Below are the code and all the weights of a small trained network. Each question names an input and a target symbol and asks about switching units off, where a switched-off unit gives its printed mean instead of its output.

import numpy as np


def w(rows, s, z=0):
    codes = np.array(rows[::2]) - 128.0
    scale = np.full(codes.shape[1], s)
    scale[-1] = z or s
    return codes * scale


def norm(h):
    return h / np.sqrt((h * h).mean(-1, keepdims=True) + 1e-5)


def f(y):
    return np.maximum(y, 0)


def softmax(a):
    e = np.exp(a - a.max(-1, keepdims=True))
    return e / e.sum(-1, keepdims=True)


def log_softmax(a):
    a = a - a.max(-1, keepdims=True)
    return a - np.log(np.exp(a).sum(-1, keepdims=True))


def net(x, mask):
    ids = ['Ψαδεημ'.index(c) for c in x.split()]
    T = len(ids)
    res = E[ids] + P[:T]
    q, k, v = (norm(res) @ M[0].T for M in (Q, K, V))
    z = softmax(np.where(np.tri(T) > 0, q @ k.T / 2**0.5, -1e9)) @ v
    res = res + np.where(mask[0], z, O[0][:, -1]) @ O[0][:, :-1]
    y = f(norm(res) @ A[0][:, :-1].T + A[0][:, -1])
    res = res + np.where(mask[1:13], y, B[0][:, -1]) @ B[0][:, :-1]
    return log_softmax(norm(res)[-1] @ U[:, :-1].T + U[:, -1])


Q, K, V, O, A, B = {}, {}, {}, {}, {}, {}
E = w([
[195,207,110,178,190,140,107],'Ψ',
[221,140,128,60,91,2,192],'α',
[164,157,89,163,201,77,111],'δ',
[156,108,37,174,153,173,147],'ε',
[130,70,52,124,131,160,159],'η',
[82,138,110,128,138,92,142],'μ',
],0.0059)
P = w([
[154,115,130,195,204,91,202],'0',
[151,212,16,106,92,96,115],'1',
[133,128,120,221,31,70,126],'2',
[93,188,52,58,229,137,157],'3',
[193,127,206,149,203,118,234],'4',
[90,143,3,68,138,123,36],'5',
[81,57,134,201,37,92,46],'6',
[35,164,45,77,188,149,122],'7',
[98,77,174,172,221,107,238],'8',
],0.0066)
Q[0] = w([
[116,121,167,96,239,148,232],'head 0',
[77,154,2,18,196,120,166],'head 0',
],0.021)
K[0] = w([
[127,104,127,132,57,108,27],'head 0',
[4,113,92,133,143,153,71],'head 0',
],0.028)
V[0] = w([
[124,213,174,184,170,86,67],'head 0',
[164,156,128,198,142,252,99],'head 0',
],0.02)
O[0] = w([
[18,47,232,132,126,81,2,254],'head 0',
[239,20,182,206,214,138,19,119],'head 0',
],0.0061,0.0067)
A[0] = w([
[149,81,139,172,153,90,144,200],'neuron 0',
[139,131,46,63,171,99,111,164],'neuron 1',
[109,88,42,24,126,97,69,116],'neuron 2',
[134,210,57,20,91,183,90,18],'neuron 3',
[162,97,227,228,107,156,177,6],'neuron 4',
[51,93,168,108,106,106,122,51],'neuron 5',
[103,203,48,8,130,105,61,255],'neuron 6',
[90,187,126,23,88,173,89,40],'neuron 7',
[127,98,204,191,112,158,135,175],'neuron 8',
[118,127,153,203,59,155,225,136],'neuron 9',
[157,170,27,67,139,115,81,228],'neuron 10',
[174,99,57,46,139,118,77,158],'neuron 11',
],0.012,0.0041)
B[0] = w([
[108,163,125,148,71,146,168,205],'neuron 0',
[123,119,169,160,57,139,86,194],'neuron 1',
[106,189,171,74,170,143,172,188],'neuron 2',
[144,86,73,156,107,4,212,184],'neuron 3',
[149,63,61,47,130,162,73,155],'neuron 4',
[209,180,102,174,148,113,128,227],'neuron 5',
[175,90,42,119,181,154,65,254],'neuron 6',
[48,149,203,116,73,136,132,178],'neuron 7',
[101,121,114,122,133,102,211,194],'neuron 8',
[141,126,171,117,166,163,39,161],'neuron 9',
[61,130,220,92,107,174,137,220],'neuron 10',
[153,150,104,103,194,164,164,173],'neuron 11',
],0.02,0.0095)
U = w([
[126,18,165,174,135,100,66,126],'Ψ',
[1,136,90,70,88,109,119,146],'α',
[127,208,139,176,135,54,188,196],'δ',
[210,79,45,85,139,169,180,28],'ε',
[116,163,215,126,85,221,130,254],'η',
[183,176,69,106,187,131,13,18],'μ',
],0.0083,0.00065)

Each question gives the input, a string of symbols that net reads in full, and the target symbol t.
The units are the heads (2 rows each of Q, K, V and O) and the neurons (one row each of A and B). Each row of codes is followed by its name. A weight is (code - 128) times the scale printed after its matrix; where a second scale follows, it is the last column's (O, A, B and U).
mask holds one flag per unit, heads first, then neurons. A switched-off unit (its flag False) gives its mean, the last column of its rows in O or B, instead of its output. The means were averaged over made-up inputs and are rounded, as every weight is.
A unit's drop is (log p(t) with every unit on - log p(t) with that unit switched off) / (log p(t) with every unit on - log p(t) with every unit switched off).
The circuit of an input: a set's keep is (log p(t) with only the set's units on - log p(t) with every unit switched off) / (log p(t) with every unit on - log p(t) with every unit switched off). Starting from the 12 units with the biggest drops (on a tie, the unit counted first), units are removed one at a time, each time the one whose removal leaves the highest keep (on an exact tie, the one counted first), for as long as the keep stays at least 0.8.
units of the circuit, in order: the units of the circuit, biggest drop first
top k neurons: the k neurons with the biggest drops, biggest first
drop of u: that unit's drop, to one decimal
input δ Ψ ε δ α, target ε: units of the circuit, in order -> [neuron 4; head 0; neuron 0]
input δ μ μ Ψ α μ δ Ψ, target α: top 2 neurons -> [neuron 7; neuron 3]
input η η δ δ ε ε, target η: units of the circuit, in order -> [neuron 10]
input ε μ α Ψ α μ ε, target α: top 3 neurons -> [neuron 3; neuron 7; neuron 6]
input δ Ψ ε, target δ: units of the circuit, in order -> [neuron 6; neuron 10]
input η ε α, target η: top 2 neurons -> [neuron 6; neuron 10]
input α ε δ Ψ δ Ψ η, target δ: top 3 neurons -> [neuron 6; neuron 5; neuron 10]
input δ Ψ δ δ η Ψ δ, target η: top 2 neurons -> [neuron 6; neuron 10]
input η Ψ ε μ δ, target ε: top 2 neurons -> [neuron 4; neuron 10]
input Ψ μ δ δ η, target δ: top 2 neurons -> [neuron 6; neuron 5]
input δ δ ε δ, target η: drop of neuron 6 -> 0.2
input α δ ε Ψ, target η: drop of head 0 -> 0.8
input δ α δ α α δ Ψ α α, target Ψ: drop of neuron 4 -> 0.1
input ε η μ Ψ, target α: units of the circuit, in order -> [head 0]
input δ ε δ δ ε, target δ: drop of neuron 6 -> 0.6
